Below are the code and all the weights of a small trained network. Each question names an input and a class and asks about switching units off, where a switched-off unit gives its printed mean instead of its output.

import numpy as np


def w(rows, s, z=0):
    codes = np.array(rows[::2]) - 128.0
    scale = np.full(codes.shape[1], s)
    scale[-1] = z or s
    return codes * scale


def norm(h):
    return h / np.sqrt((h * h).mean(-1, keepdims=True) + 1e-5)


def f(y):
    return y / 2 * (1 + np.tanh(0.7978845608 * (y + 0.044715 * y**3)))


def log_softmax(a):
    a = a - a.max(-1, keepdims=True)
    return a - np.log(np.exp(a).sum(-1, keepdims=True))


def net(x, mask):
    res = np.array(x, float).reshape(1, 8) / 4 @ E
    u = 0
    for l in range(2):
        y = f(norm(res) @ A[l][:, :-1].T + A[l][:, -1])
        res = res + np.where(mask[u : u + 10], y, B[l][:, -1]) @ B[l][:, :-1]
        u += 10
    return log_softmax(norm(res)[-1] @ U[:, :-1].T + U[:, -1])


A, B = {}, {}
E = w([
[254,128,111,111,132],'x0',
[92,126,137,109,71],'x1',
[107,77,82,177,92],'x2',
[52,158,149,155,182],'x3',
[12,211,106,38,190],'x4',
[178,30,193,190,135],'x5',
[41,88,206,58,65],'x6',
[193,44,18,119,164],'x7',
],0.0037)
A[0] = w([
[154,114,85,163,170,71],'L0N1',
[149,85,151,232,174,254],'L0N2',
[63,62,87,134,215,112],'L0N3',
[162,142,120,167,118,112],'L0N4',
[45,107,126,131,158,112],'L0N5',
[56,82,125,219,118,127],'L0N6',
[93,2,170,121,112,194],'L0N7',
[123,98,71,107,200,138],'L0N8',
[166,116,131,139,127,127],'L0N9',
[179,81,169,225,91,212],'L0N10',
],0.0072,0.0017)
B[0] = w([
[110,214,42,151,100,151],'L0N1',
[155,42,97,76,182,236],'L0N2',
[126,223,21,123,123,170],'L0N3',
[89,2,84,159,157,143],'L0N4',
[132,181,83,248,126,166],'L0N5',
[174,95,129,164,150,183],'L0N6',
[127,146,153,118,217,221],'L0N7',
[168,218,74,135,116,166],'L0N8',
[102,131,184,88,170,145],'L0N9',
[152,60,157,52,207,253],'L0N10',
],0.0057,0.0038)
A[1] = w([
[51,118,177,97,143,90],'L1N1',
[75,138,130,57,113,121],'L1N2',
[121,175,88,119,136,143],'L1N3',
[248,183,205,103,198,233],'L1N4',
[62,146,125,155,154,159],'L1N5',
[254,132,124,88,183,252],'L1N6',
[162,153,138,193,118,191],'L1N7',
[142,170,81,104,193,190],'L1N8',
[196,241,166,103,30,225],'L1N9',
[151,162,105,58,142,155],'L1N10',
],0.0074,0.0029)
B[1] = w([
[77,246,94,244,161,144],'L1N1',
[154,78,156,172,88,142],'L1N2',
[197,63,174,181,73,155],'L1N3',
[11,80,111,70,220,227],'L1N4',
[132,118,141,104,181,153],'L1N5',
[121,52,254,30,149,254],'L1N6',
[65,14,175,138,167,140],'L1N7',
[216,109,174,87,119,195],'L1N8',
[107,40,158,139,158,180],'L1N9',
[183,71,177,146,133,165],'L1N10',
],0.0052,0.0069)
U = w([
[148,99,146,150,9,8],'0',
[147,9,191,62,228,244],'1',
[202,223,52,127,137,101],'2',
[143,136,67,192,134,2],'3',
[31,211,194,193,141,158],'4',
],0.011,0.0039)

Each question gives the input, the list of numbers given to net, and the class t.
The units are the neurons (one row each of A and B). Each row of codes is followed by its name. A weight is (code - 128) times the scale printed after its matrix; where a second scale follows, it is the last column's (A, B and U).
mask holds one flag per neuron, layer by layer. A switched-off neuron (its flag False) gives its mean, the last column of its row in B, instead of its output. The means were averaged over made-up inputs and are rounded, as every weight is.
A unit's drop is (log p(t) with every unit on - log p(t) with that unit switched off) / (log p(t) with every unit on - log p(t) with every unit switched off).
The circuit of an input: a set's keep is (log p(t) with only the set's units on - log p(t) with every unit switched off) / (log p(t) with every unit on - log p(t) with every unit switched off). Starting from the 12 units with the biggest drops (on a tie, the unit counted first), units are removed one at a time, each time the one whose removal leaves the highest keep (on an exact tie, the one counted first), for as long as the keep stays at least 0.8.
circuit, biggest first: the units of the circuit, biggest drop first
top k neurons: the k neurons with the biggest drops, biggest first
top k neurons in layer l: the k neurons of layer l with the biggest drops, biggest first
drop when u is switched off: that unit's drop, to one decimal
input [-6,-1,8,-7,2,-7,-3,1], class 2: top neuron => [L1N6]
input [-5,5,5,-4,8,2,2,3], class 3: circuit, biggest first => [L1N6; L0N3; L0N5]
input [3,-3,-6,1,-2,-4,3,-6], class 4: circuit, biggest first => [L0N2; L0N10]
input [-3,3,1,0,-3,-7,-7,-2], class 0: top 3 neurons => [L1N4; L1N6; L0N10]
input [-8,-6,-2,3,2,4,-3,-3], class 4: top 2 neurons in layer 0 => [L0N10; L0N5]
input [3,-2,-8,-4,7,-2,7,-2], class 4: top 2 neurons in layer 1 => [L1N1; L1N6]
input [-4,-1,6,-7,0,-8,-4,-5], class 0: top 2 neurons => [L1N4; L1N6]
input [7,0,-8,5,0,-4,7,-6], class 4: top 2 neurons in layer 0 => [L0N10; L0N2]
input [-4,3,-6,0,5,2,2,3], class 4: top 2 neurons in layer 0 => [L0N2; L0N10]
input [2,3,3,0,1,-3,4,0], class 0: drop when L0N9 is switched off => 0.2
input [-6,-2,-2,-1,2,-2,-6,3], class 2: drop when L0N1 is switched off => 0.0
input [-6,2,6,-6,1,-4,5,8], class 2: drop when L1N6 is switched off => 0.4
